Below is a small trained network, with its code and all its weights. Each question gives an input and a class and asks what happens when units are switched off, that is, made to give their printed mean instead of their output.

import numpy as np


def w(rows, s, z=0):
    codes = np.array(rows[::2]) - 128.0
    scale = np.full(codes.shape[1], s)
    scale[-1] = z or s
    return codes * scale


def f(y):
    return y / 2 * (1 + np.tanh(0.7978845608 * (y + 0.044715 * y**3)))


def log_softmax(a):
    a = a - a.max(-1, keepdims=True)
    return a - np.log(np.exp(a).sum(-1, keepdims=True))


def net(x, mask):
    res = np.array(x, float).reshape(1, 3) / 4 @ E
    y = f(res @ A[0][:, :-1].T + A[0][:, -1])
    res = res + np.where(mask, y, B[0][:, -1]) @ B[0][:, :-1]
    return log_softmax(res[-1] @ U[:, :-1].T + U[:, -1])


A, B = {}, {}
E = w([
[56,63,80,83,79,242,89,222],'x0',
[154,90,240,132,1,110,55,100],'x1',
[32,148,104,253,38,141,216,124],'x2',
],0.0086)
A[0] = w([
[74,63,93,122,102,186,114,173,84],'n0',
[166,62,189,115,42,108,54,103,126],'n1',
[104,132,77,95,202,147,163,148,107],'n2',
[124,180,109,163,199,83,154,96,255],'n3',
[130,143,69,122,200,132,152,138,79],'n4',
[104,78,90,73,125,210,78,177,80],'n5',
[171,112,169,3,226,153,37,118,30],'n6',
],0.0081,0.0057)
B[0] = w([
[207,150,130,155,79,82,169,58,183],'n0',
[91,18,68,113,111,102,34,150,205],'n1',
[87,62,87,102,89,88,73,159,189],'n2',
[156,86,84,173,119,144,59,89,239],'n3',
[73,51,120,63,33,1,71,167,176],'n4',
[206,151,124,121,87,63,111,63,199],'n5',
[64,163,133,231,9,207,184,59,247],'n6',
],0.0093,0.011)
U = w([
[70,68,113,106,117,115,79,174,92],'0',
[49,146,127,187,94,201,169,110,151],'1',
[249,143,130,131,125,89,126,85,122],'2',
[156,119,114,126,162,216,107,175,249],'3',
[116,180,154,76,162,138,149,168,88],'4',
[117,160,154,115,167,140,156,167,87],'5',
[117,197,169,99,164,147,166,199,84],'6',
[110,178,151,101,145,134,153,170,87],'7',
],0.013)

Each question gives the input, the list of numbers given to net, and the class t.
The units are the neurons (one row each of A and B). Each row of codes is followed by its name. A weight is (code - 128) times the scale printed after its matrix; where a second scale follows, it is the last column's (A, B and U).
mask holds one flag per neuron, in row order. A switched-off neuron (its flag False) gives its mean, the last column of its row in B, instead of its output. The means were averaged over made-up inputs and are rounded, as every weight is.
A unit's drop is (log p(t) with every unit on - log p(t) with that unit switched off) / (log p(t) with every unit on - log p(t) with every unit switched off).
The circuit of an input: a set's keep is (log p(t) with only the set's units on - log p(t) with every unit switched off) / (log p(t) with every unit on - log p(t) with every unit switched off). Starting from all 7 units, units are removed one at a time, each time the one whose removal leaves the highest keep (on an exact tie, the one counted first), for as long as the keep stays at least 0.8.
units of the circuit, in order: the units of the circuit, biggest drop first
unit that matters most: the unit with the biggest drop
top k neurons: the k neurons with the biggest drops, biggest first
drop when u is switched off: that unit's drop, to one decimal
input [7,-3,3], class 2: unit that matters most	n0
input [1,-5,0], class 0: top 2 neurons	(n6 n4)
input [-5,1,-6], class 1: top 2 neurons	(n6 n5)
input [-3,-5,-6], class 1: top 2 neurons	(n6 n1)
input [-3,-3,0], class 3: units of the circuit, in order	(n5 n6 n0 n1)
input [3,8,8], class 0: top 2 neurons	(n1 n6)
input [5,0,4], class 2: top 3 neurons	(n6 n0 n5)
input [3,2,0], class 3: top 3 neurons	(n6 n4 n2)
input [1,-3,-1], class 3: units of the circuit, in order	(n1 n6 n5)
input [-1,0,-2], class 3: top 4 neurons	(n6 n5 n0 n4)
input [6,5,5], class 2: units of the circuit, in order	(n0 n6)
input [-6,2,-6], class 1: units of the circuit, in order	(n6 n5)
input [-7,-8,8], class 0: units of the circuit, in order	(n6 n4)
input [0,-7,-5], class 0: units of the circuit, in order	(n4)
input [5,-4,-1], class 2: units of the circuit, in order	(n5 n0)
input [1,6,3], class 0: top 2 neurons	(n6 n1)
input [1,3,-2], class 3: top 3 neurons	(n4 n2 n6)
input [8,8,8], class 0: top 2 neurons	(n1 n6)
input [6,-5,4], class 2: top 3 neurons	(n0 n6 n5)
input [5,2,3], class 2: top 2 neurons	(n6 n0)
input [-3,3,2], class 3: top neuron	(n6)
input [1,7,-8], class 1: top 3 neurons	(n6 n4 n2)
input [4,1,1], class 2: drop when n5 is switched off	0.1
input [8,-1,6], class 2: drop when n0 is switched off	0.3
input [0,-8,-4], class 0: drop when n4 is switched off	0.2
input [6,-1,-6], class 1: drop when n0 is switched off	-0.1
input [4,-7,5], class 0: units of the circuit, in order	(n6)
